Here is a tiny trained network, its code and every weight. The questions are about switching its units off for an input and a class, where a switched-off unit gives its printed mean instead of its output.

import numpy as np


def w(rows, s, z=0):
    codes = np.array(rows[::2]) - 128.0
    scale = np.full(codes.shape[1], s)
    scale[-1] = z or s
    return codes * scale


def f(y):
    return np.maximum(y, 0)


def log_softmax(a):
    a = a - a.max(-1, keepdims=True)
    return a - np.log(np.exp(a).sum(-1, keepdims=True))


def net(x, mask):
    res = np.array(x, float).reshape(1, 3) / 4 @ E
    y = f(res @ A[0][:, :-1].T + A[0][:, -1])
    res = res + np.where(mask, y, B[0][:, -1]) @ B[0][:, :-1]
    return log_softmax(res[-1] @ U[:, :-1].T + U[:, -1])


A, B = {}, {}
E = w([
[247,119,151,144,170,75],'x0',
[97,50,160,65,103,48],'x1',
[68,180,195,89,168,110],'x2',
],0.012)
A[0] = w([
[145,217,128,154,163,182,68],'n1',
[81,161,100,69,107,196,158],'n2',
[112,79,157,85,104,82,254],'n3',
[136,26,185,65,25,101,122],'n4',
[46,127,119,133,70,181,74],'n5',
[192,133,152,155,159,108,98],'n6',
[188,124,148,158,125,93,89],'n7',
[127,71,147,63,104,107,78],'n8',
[55,154,94,104,37,197,113],'n9',
[77,164,81,108,86,147,76],'n10',
[142,197,100,183,190,180,86],'n11',
[163,32,2,151,66,120,91],'n12',
[154,90,68,138,58,114,81],'n13',
[174,42,172,31,44,50,113],'n14',
[154,195,142,208,182,231,92],'n15',
[76,187,189,70,212,114,135],'n16',
[62,92,89,79,61,182,115],'n17',
[203,94,179,127,203,138,81],'n18',
[64,147,145,136,61,153,211],'n19',
[178,161,132,104,214,89,117],'n20',
[96,88,91,73,96,36,75],'n21',
[140,112,57,188,77,129,203],'n22',
[178,56,46,184,69,162,38],'n23',
[160,205,80,172,149,149,132],'n24',
[153,109,100,176,21,91,226],'n25',
[166,186,75,147,145,200,85],'n26',
[185,118,187,165,154,48,57],'n27',
[115,201,224,93,183,96,131],'n28',
[82,186,205,110,193,112,75],'n29',
],0.0081,0.0077)
B[0] = w([
[74,96,119,102,148,134,173],'n1',
[190,119,76,136,142,108,192],'n2',
[111,186,107,181,194,164,244],'n3',
[85,121,109,128,190,159,211],'n4',
[184,80,58,76,100,107,178],'n5',
[175,72,50,91,106,67,175],'n6',
[154,102,86,72,97,104,166],'n7',
[49,80,98,165,179,141,167],'n8',
[177,99,100,131,124,71,201],'n9',
[159,54,74,123,102,68,159],'n10',
[61,72,115,102,176,152,186],'n11',
[106,159,157,34,77,185,194],'n12',
[96,180,152,46,44,168,158],'n13',
[88,112,113,137,175,143,228],'n14',
[62,87,116,117,184,127,207],'n15',
[138,193,165,31,96,175,212],'n16',
[198,81,62,120,132,62,192],'n17',
[142,89,62,89,117,94,182],'n18',
[187,155,117,178,128,91,210],'n19',
[198,104,68,92,103,90,189],'n20',
[73,79,141,129,169,149,180],'n21',
[133,200,172,125,127,165,206],'n22',
[90,142,151,1,69,147,175],'n23',
[87,99,67,158,181,144,193],'n24',
[178,190,145,112,129,186,209],'n25',
[58,94,118,99,174,124,184],'n26',
[127,81,80,102,105,91,184],'n27',
[152,170,147,63,76,195,210],'n28',
[143,152,139,10,35,182,183],'n29',
],0.0076,0.011)
U = w([
[34,93,116,128,193,134,91],'0',
[132,181,151,77,29,177,79],'1',
[209,83,86,116,95,4,92],'2',
[185,212,142,175,168,143,250],'3',
[106,96,217,210,51,57,70],'4',
[116,83,239,203,57,83,72],'5',
],0.014)

Each question gives the input, the list of numbers given to net, and the class t.
The units are the neurons (one row each of A and B). Each row of codes is followed by its name. A weight is (code - 128) times the scale printed after its matrix; where a second scale follows, it is the last column's (A, B and U).
mask holds one flag per neuron, in row order. A switched-off neuron (its flag False) gives its mean, the last column of its row in B, instead of its output. The means were averaged over made-up inputs and are rounded, as every weight is.
A unit's drop is (log p(t) with every unit on - log p(t) with that unit switched off) / (log p(t) with every unit on - log p(t) with every unit switched off).
The circuit of an input: a set's keep is (log p(t) with only the set's units on - log p(t) with every unit switched off) / (log p(t) with every unit on - log p(t) with every unit switched off). Starting from the 12 units with the biggest drops (on a tie, the unit counted first), units are removed one at a time, each time the one whose removal leaves the highest keep (on an exact tie, the one counted first), for as long as the keep stays at least 0.8.
units of the circuit, in order: the units of the circuit, biggest drop first
k most important neurons: the k neurons with the biggest drops, biggest first
drop of u: that unit's drop, to one decimal
input [-5,3,6], class 1: units of the circuit, in order	(n16)
input [-7,6,-6], class 2: 2 most important neurons	(n17, n9)
input [-7,6,-8], class 1: 2 most important neurons	(n12, n13)
input [6,-6,6], class 0: 3 most important neurons	(n15, n11, n24)
input [-3,2,4], class 1: 2 most important neurons	(n16, n29)
input [8,-6,7], class 2: 2 most important neurons	(n20, n6)
input [-7,1,-5], class 2: 2 most important neurons	(n17, n9)
input [5,-4,3], class 2: 2 most important neurons	(n20, n3)
input [-8,3,-1], class 2: drop of n11	0.0
input [1,3,3], class 3: drop of n11	0.2
input [-2,-3,6], class 1: drop of n29	0.1
